Below is a small trained network, with its code and all its weights. Each question gives an input and a class and asks what happens when units are switched off, that is, made to give their printed mean instead of their output.

import numpy as np


def w(rows, s, z=0):
    codes = np.array(rows[::2]) - 128.0
    scale = np.full(codes.shape[1], s)
    scale[-1] = z or s
    return codes * scale


def f(y):
    return y / 2 * (1 + np.tanh(0.7978845608 * (y + 0.044715 * y**3)))


def log_softmax(a):
    a = a - a.max(-1, keepdims=True)
    return a - np.log(np.exp(a).sum(-1, keepdims=True))


def net(x, mask):
    res = np.array(x, float).reshape(1, 5) / 4 @ E
    y = f(res @ A[0][:, :-1].T + A[0][:, -1])
    res = res + np.where(mask, y, B[0][:, -1]) @ B[0][:, :-1]
    return log_softmax(res[-1] @ U[:, :-1].T + U[:, -1])


A, B = {}, {}
E = w([
[182,154,134,117,30,49,165,55,208,86,208,104],'x0',
[232,222,124,124,47,152,110,180,136,91,119,231],'x1',
[130,141,200,125,113,38,104,156,254,179,14,87],'x2',
[106,93,193,75,114,135,168,192,128,20,163,173],'x3',
[84,138,91,115,52,41,38,93,92,140,91,121],'x4',
],0.0096)
A[0] = w([
[192,235,153,163,93,122,113,143,216,104,71,156,76],'N0',
[107,61,176,150,238,196,153,189,114,131,103,143,166],'N1',
[222,171,139,149,112,98,103,140,184,114,71,159,106],'N2',
[89,75,88,193,94,201,145,55,96,58,250,85,149],'N3',
[163,137,106,110,82,165,181,162,135,1,229,139,56],'N4',
[154,179,64,157,79,85,118,99,166,164,110,187,253],'N5',
[129,196,73,150,119,138,99,69,65,160,105,135,56],'N6',
[143,138,174,74,119,142,113,169,76,66,157,153,80],'N7',
[178,140,8,197,161,146,90,145,134,176,104,116,62],'N8',
[122,115,93,109,123,62,87,172,74,145,112,166,193],'N9',
[178,152,173,56,65,74,111,187,143,115,82,147,120],'N10',
[160,160,98,133,174,218,147,161,82,155,132,111,196],'N11',
],0.0078,0.0038)
B[0] = w([
[191,114,160,124,130,157,79,176,142,185,59,153,214],'N0',
[200,43,134,21,191,94,137,198,131,104,122,153,245],'N1',
[167,99,163,147,193,165,91,129,115,124,59,168,199],'N2',
[176,7,82,115,126,106,143,148,159,113,119,163,248],'N3',
[97,80,109,104,172,64,145,75,179,107,138,108,223],'N4',
[124,107,137,129,158,140,78,161,137,125,109,146,223],'N5',
[104,181,160,139,85,215,100,108,62,129,112,182,179],'N6',
[88,125,127,149,139,99,109,95,120,158,108,118,182],'N7',
[89,169,147,192,119,137,107,112,147,182,127,139,182],'N8',
[114,166,89,149,135,180,131,92,159,117,180,81,177],'N9',
[123,117,168,149,108,169,109,130,130,167,86,145,204],'N10',
[105,93,161,140,102,140,47,154,170,125,115,145,207],'N11',
],0.011,0.012)
U = w([
[133,174,133,131,116,132,197,129,85,142,146,142,3],'0',
[177,111,130,115,136,174,124,187,121,116,111,173,127],'1',
[96,104,129,139,148,78,134,98,175,180,98,53,224],'2',
[59,199,144,184,81,187,99,103,115,145,135,138,158],'3',
[129,124,90,106,120,115,173,105,137,42,253,131,65],'4',
],0.012,0.0031)

Each question gives the input, the list of numbers given to net, and the class t.
The units are the neurons (one row each of A and B). Each row of codes is followed by its name. A weight is (code - 128) times the scale printed after its matrix; where a second scale follows, it is the last column's (A, B and U).
mask holds one flag per neuron, in row order. A switched-off neuron (its flag False) gives its mean, the last column of its row in B, instead of its output. The means were averaged over made-up inputs and are rounded, as every weight is.
A unit's drop is (log p(t) with every unit on - log p(t) with that unit switched off) / (log p(t) with every unit on - log p(t) with every unit switched off).
The circuit of an input: a set's keep is (log p(t) with only the set's units on - log p(t) with every unit switched off) / (log p(t) with every unit on - log p(t) with every unit switched off). Starting from all 12 units, units are removed one at a time, each time the one whose removal leaves the highest keep (on an exact tie, the one counted first), for as long as the keep stays at least 0.8.
circuit, biggest first: the units of the circuit, biggest drop first
most important unit: the unit with the biggest drop
top k neurons: the k neurons with the biggest drops, biggest first
drop when u is switched off: that unit's drop, to one decimal
input [-6,-6,5,-3,-5], class 1: most important unit -> N1
input [7,1,6,-6,8], class 1: circuit, biggest first -> (N0; N2)
input [-1,-7,-3,-2,8], class 3: circuit, biggest first -> (N1; N6)
input [-8,-6,-5,-5,6], class 3: top 3 neurons -> (N6; N8; N9)
input [-3,8,-6,-3,-2], class 3: circuit, biggest first -> (N1; N8; N6)
input [1,8,-2,7,-1], class 2: top 3 neurons -> (N4; N7; N1)
input [1,-8,0,1,-4], class 1: top 2 neurons -> (N4; N1)
input [1,1,-6,0,-6], class 4: circuit, biggest first -> (N4; N0)
input [5,7,-3,6,-8], class 2: top 2 neurons -> (N4; N7)
input [7,3,1,-5,7], class 1: top 4 neurons -> (N0; N5; N2; N7)
input [7,0,-5,-6,0], class 4: top 2 neurons -> (N0; N2)
input [5,6,-4,2,0], class 2: drop when N1 is switched off -> 0.2
input [5,-2,0,7,2], class 4: drop when N0 is switched off -> 0.4
input [0,2,2,-3,8], class 3: drop when N1 is switched off -> 0.1
input [-8,0,4,-3,4], class 3: most important unit -> N3
